Below are the code and all the weights of a small trained network. Each question names an input and a class and asks about switching units off, where a switched-off unit gives its printed mean instead of its output.

import numpy as np


def w(rows, s, z=0):
    codes = np.array(rows[::2]) - 128.0
    scale = np.full(codes.shape[1], s)
    scale[-1] = z or s
    return codes * scale


def norm(h):
    return h / np.sqrt((h * h).mean(-1, keepdims=True) + 1e-5)


def f(y):
    return y / 2 * (1 + np.tanh(0.7978845608 * (y + 0.044715 * y**3)))


def log_softmax(a):
    a = a - a.max(-1, keepdims=True)
    return a - np.log(np.exp(a).sum(-1, keepdims=True))


def net(x, mask):
    res = np.array(x, float).reshape(1, 5) / 4 @ E
    u = 0
    for l in range(4):
        y = f(norm(res) @ A[l][:, :-1].T + A[l][:, -1])
        res = res + np.where(mask[u : u + 7], y, B[l][:, -1]) @ B[l][:, :-1]
        u += 7
    return log_softmax(norm(res)[-1] @ U[:, :-1].T + U[:, -1])


A, B = {}, {}
E = w([
[155,191,176,233,126,181,179],'x0',
[128,127,128,128,128,128,128],'x1',
[166,2,110,141,156,224,124],'x2',
[83,107,173,70,95,143,211],'x3',
[130,153,33,117,166,147,187],'x4',
],0.007)
A[0] = w([
[85,58,131,90,71,201,162,110],'L0N1',
[128,98,198,157,115,112,81,66],'L0N2',
[132,158,97,164,185,139,3,53],'L0N3',
[172,158,66,204,209,83,103,40],'L0N4',
[151,100,113,18,159,98,61,3],'L0N5',
[161,128,85,198,206,77,12,24],'L0N6',
[64,98,218,149,54,121,28,40],'L0N7',
],0.0052,0.0048)
B[0] = w([
[180,157,128,95,148,172,91,247],'L0N1',
[202,118,71,123,123,97,218,125],'L0N2',
[146,180,157,42,31,191,119,189],'L0N3',
[115,104,156,82,3,174,124,182],'L0N4',
[27,80,91,144,175,101,90,154],'L0N5',
[200,214,113,82,48,228,71,223],'L0N6',
[243,64,82,150,28,60,199,207],'L0N7',
],0.0057,0.0011)
A[1] = w([
[116,189,109,132,100,52,135,79],'L1N1',
[100,150,1,114,115,152,173,17],'L1N2',
[129,150,169,157,136,150,172,53],'L1N3',
[150,67,150,116,155,220,89,62],'L1N4',
[83,168,142,120,143,79,108,31],'L1N5',
[102,104,79,157,175,144,139,1],'L1N6',
[96,118,183,51,123,148,200,73],'L1N7',
],0.0084,0.0034)
B[1] = w([
[170,122,164,73,221,189,183,231],'L1N1',
[216,97,133,177,65,51,174,200],'L1N2',
[56,79,81,164,67,149,77,161],'L1N3',
[169,153,184,57,181,133,141,252],'L1N4',
[109,149,189,101,178,115,94,160],'L1N5',
[173,147,175,99,123,95,131,125],'L1N6',
[162,229,29,122,2,171,21,184],'L1N7',
],0.0076,0.0034)
A[2] = w([
[196,178,78,166,181,115,5,12],'L2N1',
[63,60,60,29,157,64,77,89],'L2N2',
[124,59,254,135,75,71,33,6],'L2N3',
[78,192,187,97,131,84,151,7],'L2N4',
[126,165,106,110,66,113,68,19],'L2N5',
[102,229,89,154,76,70,100,148],'L2N6',
[123,124,173,206,133,199,189,208],'L2N7',
],0.0064,0.0024)
B[2] = w([
[110,182,101,55,66,201,170,158],'L2N1',
[19,158,104,255,115,92,76,238],'L2N2',
[165,105,107,161,94,84,226,173],'L2N3',
[155,101,98,79,199,179,112,160],'L2N4',
[170,171,133,140,123,194,186,145],'L2N5',
[176,29,146,107,166,189,105,221],'L2N6',
[60,129,77,111,145,59,62,254],'L2N7',
],0.0077,0.0034)
A[3] = w([
[221,107,149,157,89,30,213,82],'L3N1',
[73,146,120,68,21,218,178,2],'L3N2',
[152,8,128,100,205,201,117,103],'L3N3',
[155,123,39,153,134,75,250,11],'L3N4',
[142,157,26,122,181,129,144,86],'L3N5',
[133,165,200,45,235,96,144,107],'L3N6',
[46,162,147,254,160,166,129,80],'L3N7',
],0.007,0.0035)
B[3] = w([
[182,4,107,165,118,115,175,201],'L3N1',
[200,192,121,74,124,192,53,176],'L3N2',
[78,223,185,140,199,96,192,228],'L3N3',
[182,26,188,182,72,79,120,170],'L3N4',
[139,76,242,107,73,143,128,185],'L3N5',
[112,101,196,175,220,180,169,254],'L3N6',
[1,101,54,91,97,18,71,198],'L3N7',
],0.0086,0.0035)
U = w([
[118,169,206,100,251,148,176,204],'0',
[181,197,95,64,47,207,73,132],'1',
[12,115,69,159,110,53,89,152],'2',
[199,39,156,162,83,80,193,9],'3',
],0.019,0.0011)

Each question gives the input, the list of numbers given to net, and the class t.
The units are the neurons (one row each of A and B). Each row of codes is followed by its name. A weight is (code - 128) times the scale printed after its matrix; where a second scale follows, it is the last column's (A, B and U).
mask holds one flag per neuron, layer by layer. A switched-off neuron (its flag False) gives its mean, the last column of its row in B, instead of its output. The means were averaged over made-up inputs and are rounded, as every weight is.
A unit's drop is (log p(t) with every unit on - log p(t) with that unit switched off) / (log p(t) with every unit on - log p(t) with every unit switched off).
The circuit of an input: a set's keep is (log p(t) with only the set's units on - log p(t) with every unit switched off) / (log p(t) with every unit on - log p(t) with every unit switched off). Starting from the 12 units with the biggest drops (on a tie, the unit counted first), units are removed one at a time, each time the one whose removal leaves the highest keep (on an exact tie, the one counted first), for as long as the keep stays at least 0.8.
units of the circuit, in order: the units of the circuit, biggest drop first
most important unit: the unit with the biggest drop
k most important neurons: the k neurons with the biggest drops, biggest first
k most important neurons of layer l: the k neurons of layer l with the biggest drops, biggest first
drop when u is switched off: that unit's drop, to one decimal
input [-6,8,1,2,7], class 3: 3 most important neurons => (L1N2; L2N7; L3N4)
input [-3,0,-2,-6,6], class 1: 2 most important neurons => (L0N6; L2N1)
input [-2,7,2,-7,-6], class 1: most important unit => L0N6
input [7,3,-5,6,-4], class 2: units of the circuit, in order => (L3N7; L1N3)
input [7,8,-2,-6,-8], class 3: units of the circuit, in order => (L0N7; L2N3)
input [6,-4,5,-1,5], class 2: 4 most important neurons => (L1N1; L3N7; L2N7; L2N6)
input [7,3,6,-6,7], class 2: 3 most important neurons => (L1N1; L1N7; L2N6)
input [6,-2,-6,7,1], class 1: 4 most important neurons => (L1N7; L1N3; L1N4; L2N2)
input [-7,-8,8,8,3], class 0: 4 most important neurons of layer 0 => (L0N1; L0N3; L0N4; L0N6)
input [4,6,-3,0,-3], class 2: 3 most important neurons => (L1N4; L1N3; L3N7)
input [-1,8,7,7,-7], class 0: 3 most important neurons => (L1N4; L0N1; L3N3)
input [-6,-1,0,-6,-5], class 1: 3 most important neurons => (L0N6; L2N1; L0N3)
input [8,-4,-5,-6,-8], class 2: 3 most important neurons => (L3N7; L1N2; L2N7)
input [1,8,-5,-3,-8], class 3: most important unit => L0N7
input [6,1,5,2,8], class 3: 2 most important neurons => (L2N2; L1N2)
input [4,-3,-4,5,-4], class 1: 2 most important neurons of layer 1 => (L1N7; L1N3)
input [-1,0,-8,-7,8], class 0: 2 most important neurons of layer 0 => (L0N7; L0N2)
input [-1,-2,3,3,-2], class 0: 3 most important neurons => (L1N4; L0N1; L0N3)
input [6,-8,8,-1,-8], class 0: 2 most important neurons => (L3N3; L1N4)
input [-2,-7,-3,-5,8], class 3: units of the circuit, in order => (L1N2)
input [-7,0,3,8,-2], class 1: drop when L0N1 is switched off => 0.1
input [7,1,3,5,7], class 2: drop when L1N3 is switched off => 0.2
input [-6,4,-7,5,3], class 0: drop when L1N1 is switched off => 0.3
